[[-44 -22   2]
 [ 13  -2  12]
 [-28 -18   8]
 [ 21 -22  -6]
 [-24  -3  19]
 [-30 -20   3]
 [ -5   9   2]
 [ 50  -3 -14]
 [  6 -15   5]
 [ 26   7   5]]
|
[[  2 -44 -22]
 [ 12  13  -2]
 [  8 -28 -18]
 [ -6  21 -22]
 [ 19 -24  -3]
 [  3 -30 -20]
 [  2  -5   9]
 [-14  50  -3]
 [  5   6 -15]
 [  5  26   7]]

[[ 23  30  21  -7 -14  -2 -11]
 [ 27  -2  16 -43 -25   1  -6]
 [  5 -10 -33  -4 -16 -14  49]
 [-11   5 -44  -5  11  -1  42]]
|
[[-11  23  30  21  -7 -14  -2]
 [ -6  27  -2  16 -43 -25   1]
 [ 49   5 -10 -33  -4 -16 -14]
 [ 42 -11   5 -44  -5  11  -1]]

[[  1 -28  11   0 -24  11 -39  33 -23]
 [ 27  -5 -19  29 -25  15 -42 -28  22]
 [-10 -10  10   6  23 -22 -11 -21  -4]
 [-16  23  14 -25  17 -37  43 -26 -35]]
|
[[-23   1 -28  11   0 -24  11 -39  33]
 [ 22  27  -5 -19  29 -25  15 -42 -28]
 [ -4 -10 -10  10   6  23 -22 -11 -21]
 [-35 -16  23  14 -25  17 -37  43 -26]]

[[ 16   9  43  24 -18]
 [  8  22  32  13   0]]
|
[[-18  16   9  43  24]
 [  0   8  22  32  13]]

[[-27 -24  25  19]
 [  9 -23  41 -36]
 [  8 -33  -6  22]
 [ -7  12   9 -19]
 [-25 -22  -2  12]]
|
[[ 19 -27 -24  25]
 [-36   9 -23  41]
 [ 22   8 -33  -6]
 [-19  -7  12   9]
 [ 12 -25 -22  -2]]

[[ 0  1  0 -1  1  3 12 26 35 37 37 38 38]
 [ 0  0  1  0  0  0  0  1  4 13 27 35 37]
 [ 0  1  1  0  0  3 13 27 34 37 37 37 38]
 [-1 -1  0  0  1  5 17 29 35 37 37 37 37]
 [ 0  0  0  0  0  0  2  7 21 32 36 37 38]]
|
[[38  0  1  0 -1  1  3 12 26 35 37 37 38]
 [37  0  0  1  0  0  0  0  1  4 13 27 35]
 [38  0  1  1  0  0  3 13 27 34 37 37 37]
 [37 -1 -1  0  0  1  5 17 29 35 37 37 37]
 [38  0  0  0  0  0  0  2  7 21 32 36 37]]

[[ -4   0  -7  -8   1  -9]
 [ 20  18 -49 -19  21   8]
 [ 11  14 -43 -23  16  -4]
 [-22 -18  47  16 -21 -12]
 [ -9  -4 -12 -16   2 -20]
 [  2  15 -41 -30  10 -15]]
|
[[ -9  -4   0  -7  -8   1]
 [  8  20  18 -49 -19  21]
 [ -4  11  14 -43 -23  16]
 [-12 -22 -18  47  16 -21]
 [-20  -9  -4 -12 -16   2]
 [-15   2  15 -41 -30  10]]

[[  0   0  12  -9   0  17  10   0   0   3   7 -18   7  10  10   4]
 [  0   0  19   9  -1 -11 -11   0   0  -2  -6 -10  -4  -7  -6  -2]
 [ -1  -1 -15  -1   0   5  -8   0   0   0  -1  18   4  -2   5   1]
 [ -1   0 -30  -7   0   2   0   0   0   0   2  24   1   0   2   1]
 [  1   1   0   5   0  -9   6   0   0  -1  -1  -1  -6  -1  -7  -3]
 [  1   0  39   8   0  -4  -2   0   0  -1  -3 -32  -2  -1  -3  -1]]
|
[[  4   0   0  12  -9   0  17  10   0   0   3   7 -18   7  10  10]
 [ -2   0   0  19   9  -1 -11 -11   0   0  -2  -6 -10  -4  -7  -6]
 [  1  -1  -1 -15  -1   0   5  -8   0   0   0  -1  18   4  -2   5]
 [  1  -1   0 -30  -7   0   2   0   0   0   0   2  24   1   0   2]
 [ -3   1   1   0   5   0  -9   6   0   0  -1  -1  -1  -6  -1  -7]
 [ -1   1   0  39   8   0  -4  -2   0   0  -1  -3 -32  -2  -1  -3]]
---
[[-13 -20   0]
 [ 18 -43  -7]
 [-45   0   3]
 [ 24  13  10]
 [-19  -6  14]
 [ 34 -23  -7]]
|
[[-20   0 -13]
 [-43  -7  18]
 [  0   3 -45]
 [ 13  10  24]
 [ -6  14 -19]
 [-23  -7  34]]

[[ 20 -19   1]
 [-10  48 -20]
 [  1  -3  -1]]
|
[[-19   1  20]
 [ 48 -20 -10]
 [ -3  -1   1]]

[[ 22  -1  15]
 [ 32  20  23]
 [-24  23 -34]
 [-18 -38 -12]
 [-20  -5 -24]
 [ -9 -17 -16]
 [ 43 -24  43]]
|
[[ -1  15  22]
 [ 20  23  32]
 [ 23 -34 -24]
 [-38 -12 -18]
 [ -5 -24 -20]
 [-17 -16  -9]
 [-24  43  43]]

[[  1   5 -39]
 [ -5  26  28]
 [  2 -21  -3]]
|
[[  5 -39   1]
 [ 26  28  -5]
 [-21  -3   2]]

[[-10  20  15]
 [  0  48  -3]
 [ 23  36   5]
 [-13  20  15]
 [ 23  47  14]
 [-21  21  10]
 [ -2  47   5]
 [ 24  38  29]
 [ -3  48  21]
 [-29  30  32]
 [  1  35  18]]
|
[[ 20  15 -10]
 [ 48  -3   0]
 [ 36   5  23]
 [ 20  15 -13]
 [ 47  14  23]
 [ 21  10 -21]
 [ 47   5  -2]
 [ 38  29  24]
 [ 48  21  -3]
 [ 30  32 -29]
 [ 35  18   1]]

[[  1  -2  16]
 [ -2   6  20]
 [ 25 -26  21]
 [ 24   6   4]
 [  6  47  14]
 [ -2  -8  -9]
 [  0  -1   1]
 [  4   1  -3]
 [  3   2   2]
 [  2   1  -3]
 [-26 -12 -24]
 [ -9  -2  -7]]
|
[[ -2  16   1]
 [  6  20  -2]
 [-26  21  25]
 [  6   4  24]
 [ 47  14   6]
 [ -8  -9  -2]
 [ -1   1   0]
 [  1  -3   4]
 [  2   2   3]
 [  1  -3   2]
 [-12 -24 -26]
 [ -2  -7  -9]]
